Here is a tiny trained network, its code and every weight. The questions are about switching its units off for an input and a target symbol, where a switched-off unit gives its printed mean instead of its output.

import numpy as np


def w(rows, s, z=0):
    codes = np.array(rows[::2]) - 128.0
    scale = np.full(codes.shape[1], s)
    scale[-1] = z or s
    return codes * scale


def norm(h):
    return h / np.sqrt((h * h).mean(-1, keepdims=True) + 1e-5)


def f(y):
    return y / 2 * (1 + np.tanh(0.7978845608 * (y + 0.044715 * y**3)))


def softmax(a):
    e = np.exp(a - a.max(-1, keepdims=True))
    return e / e.sum(-1, keepdims=True)


def log_softmax(a):
    a = a - a.max(-1, keepdims=True)
    return a - np.log(np.exp(a).sum(-1, keepdims=True))


def net(x, mask):
    ids = ['βδθμξσφψω'.index(c) for c in x.split()]
    T = len(ids)
    res = E[ids] + P[:T]
    u = 0
    for l in range(2):
        r = norm(res)
        for j in range(3):
            rows = slice(2 * j, 2 * j + 2)
            q, k, v = (r @ M[l][rows].T for M in (Q, K, V))
            z = softmax(np.where(np.tri(T) > 0, q @ k.T / 2**0.5, -1e9)) @ v
            o = O[l][rows]
            res = res + np.where(mask[u + j], z, o[:, -1]) @ o[:, :-1]
        u += 3
        y = f(norm(res) @ A[l][:, :-1].T + A[l][:, -1])
        res = res + np.where(mask[u : u + 4], y, B[l][:, -1]) @ B[l][:, :-1]
        u += 4
    return log_softmax(norm(res)[-1] @ U[:, :-1].T + U[:, -1])


Q, K, V, O, A, B = {}, {}, {}, {}, {}, {}
E = w([
[178,102,124],'β',
[179,104,122],'δ',
[116,158,155],'θ',
[188,29,251],'μ',
[144,95,150],'ξ',
[151,120,120],'σ',
[129,111,20],'φ',
[144,95,148],'ψ',
[133,109,116],'ω',
],0.017)
P = w([
[42,5,244],'0',
[53,4,220],'1',
[74,41,175],'2',
[28,68,152],'3',
[38,78,120],'4',
[12,91,95],'5',
[135,29,107],'6',
],0.0032)
Q[0] = w([
[100,131,100],'L0H0',
[193,183,226],'L0H0',
[97,6,79],'L0H1',
[163,157,158],'L0H1',
[191,73,66],'L0H2',
[67,179,145],'L0H2',
],0.011)
K[0] = w([
[150,122,94],'L0H0',
[140,29,206],'L0H0',
[152,81,129],'L0H1',
[120,180,255],'L0H1',
[75,130,93],'L0H2',
[180,133,173],'L0H2',
],0.0073)
V[0] = w([
[193,128,238],'L0H0',
[147,22,96],'L0H0',
[110,52,221],'L0H1',
[170,89,18],'L0H1',
[156,125,38],'L0H2',
[3,89,99],'L0H2',
],0.006)
O[0] = w([
[70,113,114,167],'L0H0',
[112,154,178,244],'L0H0',
[102,253,160,253],'L0H1',
[208,131,190,145],'L0H1',
[91,208,106,109],'L0H2',
[117,187,246,157],'L0H2',
],0.0068,0.0057)
A[0] = w([
[223,114,130,220],'L0N0',
[113,13,167,132],'L0N1',
[99,245,57,252],'L0N2',
[137,106,3,149],'L0N3',
],0.0073,0.0022)
B[0] = w([
[31,168,180,252],'L0N0',
[232,200,61,242],'L0N1',
[2,1,226,201],'L0N2',
[220,14,177,141],'L0N3',
],0.0042,0.0018)
Q[1] = w([
[103,144,162],'L1H0',
[162,168,86],'L1H0',
[124,111,182],'L1H1',
[164,125,166],'L1H1',
[77,180,97],'L1H2',
[89,94,1],'L1H2',
],0.0087)
K[1] = w([
[97,83,137],'L1H0',
[131,89,215],'L1H0',
[55,2,205],'L1H1',
[44,160,194],'L1H1',
[103,202,137],'L1H2',
[161,117,194],'L1H2',
],0.0087)
V[1] = w([
[101,184,2],'L1H0',
[55,166,43],'L1H0',
[184,118,105],'L1H1',
[58,166,181],'L1H1',
[122,204,130],'L1H2',
[80,71,104],'L1H2',
],0.0093)
O[1] = w([
[147,139,185,2],'L1H0',
[155,135,156,54],'L1H0',
[137,25,148,82],'L1H1',
[165,159,120,220],'L1H1',
[208,41,160,146],'L1H2',
[2,133,143,102],'L1H2',
],0.0076,0.0097)
A[1] = w([
[223,51,67,91],'L1N0',
[156,90,223,187],'L1N1',
[109,91,253,254],'L1N2',
[159,195,63,177],'L1N3',
],0.0076,0.0017)
B[1] = w([
[70,99,163,165],'L1N0',
[254,90,207,134],'L1N1',
[127,196,203,147],'L1N2',
[162,92,115,255],'L1N3',
],0.0085,0.0044)
U = w([
[141,147,101,38],'β',
[142,137,104,2],'δ',
[149,99,139,182],'θ',
[79,69,66,158],'μ',
[162,91,145,242],'ξ',
[186,169,250,135],'σ',
[159,148,128,48],'φ',
[184,168,126,32],'ψ',
[66,170,197,252],'ω',
],0.014,0.0031)

Each question gives the input, a string of symbols that net reads in full, and the target symbol t.
The units are the heads (2 rows each of Q, K, V and O) and the neurons (one row each of A and B). Each row of codes is followed by its name. A weight is (code - 128) times the scale printed after its matrix; where a second scale follows, it is the last column's (O, A, B and U).
mask holds one flag per unit, layer by layer, with each layer's heads first. A switched-off unit (its flag False) gives its mean, the last column of its rows in O or B, instead of its output. The means were averaged over made-up inputs and are rounded, as every weight is.
A unit's drop is (log p(t) with every unit on - log p(t) with that unit switched off) / (log p(t) with every unit on - log p(t) with every unit switched off).
The circuit of an input: a set's keep is (log p(t) with only the set's units on - log p(t) with every unit switched off) / (log p(t) with every unit on - log p(t) with every unit switched off). Starting from the 12 units with the biggest drops (on a tie, the unit counted first), units are removed one at a time, each time the one whose removal leaves the highest keep (on an exact tie, the one counted first), for as long as the keep stays at least 0.8.
circuit, biggest first: the units of the circuit, biggest drop first
top k neurons: the k neurons with the biggest drops, biggest first
top k neurons in layer l: the k neurons of layer l with the biggest drops, biggest first
which heads matter: for each layer, one digit per head in row order, 1 if its drop is at least 0.15 and else 0, layers parted by /
drop of u: that unit's drop, to one decimal
input φ φ β, target ω: circuit, biggest first	L1H2
input σ φ σ ω ω σ, target σ: which heads matter	101 / 000
input ξ σ φ ξ θ φ β, target ω: which heads matter	001 / 001
input δ ξ μ ω, target μ: top 2 neurons	L0N0, L1N2
input ψ μ ξ φ σ, target ω: which heads matter	001 / 001
input ξ φ ξ, target ω: which heads matter	001 / 001
input σ σ ω ω, target σ: top 2 neurons	L0N3, L0N2
input σ δ ω σ, target σ: which heads matter	111 / 001
input σ σ θ ξ φ δ, target ω: circuit, biggest first	L1H2, L0N2
input ω μ μ σ, target μ: top 3 neurons in layer 0	L0N0, L0N2, L0N1
input θ σ ξ φ δ, target ω: top 2 neurons in layer 0	L0N1, L0N0
input ξ μ β, target μ: top 2 neurons	L1N0, L1N1
input ψ μ σ, target μ: which heads matter	001 / 000
input ψ μ ω, target μ: circuit, biggest first	L1H0
input ξ φ μ δ μ δ, target μ: top 2 neurons in layer 0	L0N3, L0N2
input ξ β μ δ, target μ: top 3 neurons in layer 1	L1N0, L1N1, L1N2
input δ σ μ δ δ ξ, target ξ: top 2 neurons in layer 0	L0N2, L0N3
input δ δ δ θ ω, target ξ: drop of L0N3	0.4
input β δ φ ξ, target ω: drop of L1H0	0.1
input δ ω σ ω φ φ σ, target ω: drop of L0N0	0.1
